Here is a tiny trained network, its code and every weight. The questions are about switching its units off for an input and a target symbol, where a switched-off unit gives its printed mean instead of its output.

import numpy as np


def w(rows, s, z=0):
    codes = np.array(rows[::2]) - 128.0
    scale = np.full(codes.shape[1], s)
    scale[-1] = z or s
    return codes * scale


def f(y):
    return np.maximum(y, 0)


def softmax(a):
    e = np.exp(a - a.max(-1, keepdims=True))
    return e / e.sum(-1, keepdims=True)


def log_softmax(a):
    a = a - a.max(-1, keepdims=True)
    return a - np.log(np.exp(a).sum(-1, keepdims=True))


def net(x, mask):
    ids = ['ΓΘΛΠβεμξσ'.index(c) for c in x.split()]
    T = len(ids)
    res = E[ids] + P[:T]
    q, k, v = (res @ M[0].T for M in (Q, K, V))
    z = softmax(np.where(np.tri(T) > 0, q @ k.T / 3**0.5, -1e9)) @ v
    res = res + np.where(mask[0], z, O[0][:, -1]) @ O[0][:, :-1]
    y = f(res @ A[0][:, :-1].T + A[0][:, -1])
    res = res + np.where(mask[1:13], y, B[0][:, -1]) @ B[0][:, :-1]
    return log_softmax(res[-1] @ U[:, :-1].T + U[:, -1])


Q, K, V, O, A, B = {}, {}, {}, {}, {}, {}
E = w([
[234,140,63,8,78],'Γ',
[185,199,151,79,57],'Θ',
[95,33,39,38,33],'Λ',
[188,117,147,156,35],'Π',
[113,216,123,117,104],'β',
[38,129,129,158,54],'ε',
[213,205,77,131,103],'μ',
[197,120,158,67,98],'ξ',
[211,126,15,224,51],'σ',
],0.013)
P = w([
[3,156,154,83,2],'0',
[43,155,157,82,43],'1',
[65,147,130,96,68],'2',
[77,130,118,98,91],'3',
[100,123,93,94,128],'4',
[95,109,80,110,155],'5',
[81,106,61,109,172],'6',
[76,113,53,114,183],'7',
],0.0054)
Q[0] = w([
[125,83,184,168,239],'h1',
[175,126,59,182,88],'h1',
[118,117,95,5,97],'h1',
],0.017)
K[0] = w([
[129,160,150,105,5],'h1',
[102,122,116,96,188],'h1',
[129,91,152,182,186],'h1',
],0.03)
V[0] = w([
[187,103,162,40,140],'h1',
[18,207,67,85,145],'h1',
[186,248,129,156,165],'h1',
],0.011)
O[0] = w([
[124,152,140,54,94,130],'h1',
[74,177,85,136,254,255],'h1',
[109,246,140,165,92,123],'h1',
],0.0097,0.0029)
A[0] = w([
[202,151,105,125,147,41],'n1',
[92,108,183,203,128,166],'n2',
[170,75,238,183,147,96],'n3',
[110,161,223,204,136,143],'n4',
[182,114,247,103,182,153],'n5',
[131,132,86,167,86,7],'n6',
[181,170,169,157,176,125],'n7',
[46,83,183,123,138,11],'n8',
[58,157,203,138,67,54],'n9',
[163,159,209,77,231,85],'n10',
[122,119,160,132,132,51],'n11',
[97,160,146,60,132,2],'n12',
],0.015,0.0077)
B[0] = w([
[173,157,239,190,122,209],'n1',
[170,133,162,128,211,242],'n2',
[76,57,194,199,193,174],'n3',
[138,158,73,165,122,252],'n4',
[39,152,37,108,45,181],'n5',
[184,60,101,125,199,198],'n6',
[72,96,86,152,98,243],'n7',
[225,80,180,58,144,183],'n8',
[123,141,249,182,68,250],'n9',
[197,143,138,82,137,192],'n10',
[20,65,96,171,86,128],'n11',
[42,125,160,45,215,214],'n12',
],0.016,0.0026)
U = w([
[188,106,132,82,109,60],'Γ',
[164,131,136,102,64,254],'Θ',
[117,13,122,141,25,174],'Λ',
[153,70,91,254,55,242],'Π',
[98,177,121,202,94,72],'β',
[93,79,195,175,144,67],'ε',
[104,167,74,214,136,106],'μ',
[65,22,81,124,77,108],'ξ',
[172,69,71,180,151,115],'σ',
],0.0068,0.0056)

Each question gives the input, a string of symbols that net reads in full, and the target symbol t.
The units are the heads (3 rows each of Q, K, V and O) and the neurons (one row each of A and B). Each row of codes is followed by its name. A weight is (code - 128) times the scale printed after its matrix; where a second scale follows, it is the last column's (O, A, B and U).
mask holds one flag per unit, heads first, then neurons. A switched-off unit (its flag False) gives its mean, the last column of its rows in O or B, instead of its output. The means were averaged over made-up inputs and are rounded, as every weight is.
A unit's drop is (log p(t) with every unit on - log p(t) with that unit switched off) / (log p(t) with every unit on - log p(t) with every unit switched off).
The circuit of an input: a set's keep is (log p(t) with only the set's units on - log p(t) with every unit switched off) / (log p(t) with every unit on - log p(t) with every unit switched off). Starting from the 12 units with the biggest drops (on a tie, the unit counted first), units are removed one at a time, each time the one whose removal leaves the highest keep (on an exact tie, the one counted first), for as long as the keep stays at least 0.8.
units of the circuit, in order: the units of the circuit, biggest drop first
top k neurons: the k neurons with the biggest drops, biggest first
drop of u: that unit's drop, to one decimal
input μ β σ, target μ: units of the circuit, in order -> h1
input ε σ Π Θ, target Π: units of the circuit, in order -> h1; n12
input Π Θ β ε Θ μ Π Θ, target β: units of the circuit, in order -> h1; n9; n4
input Π Π β Π, target μ: units of the circuit, in order -> h1; n4
input ε Λ β β β Θ, target μ: top 2 neurons -> n7; n4
input ξ ξ Π Π, target Λ: units of the circuit, in order -> h1; n2
input Λ Γ Π Θ, target Λ: units of the circuit, in order -> h1; n5
input Θ Θ σ, target σ: units of the circuit, in order -> n6; h1; n2
input μ Γ Θ, target β: top 2 neurons -> n9; n4
input Π β ξ ξ ξ ξ, target Λ: drop of n3 -> 0.0
input ξ Γ μ σ σ Π ξ, target Λ: drop of n5 -> 0.2
input Π Λ Π ε Γ Λ Π, target ξ: drop of n5 -> 0.2
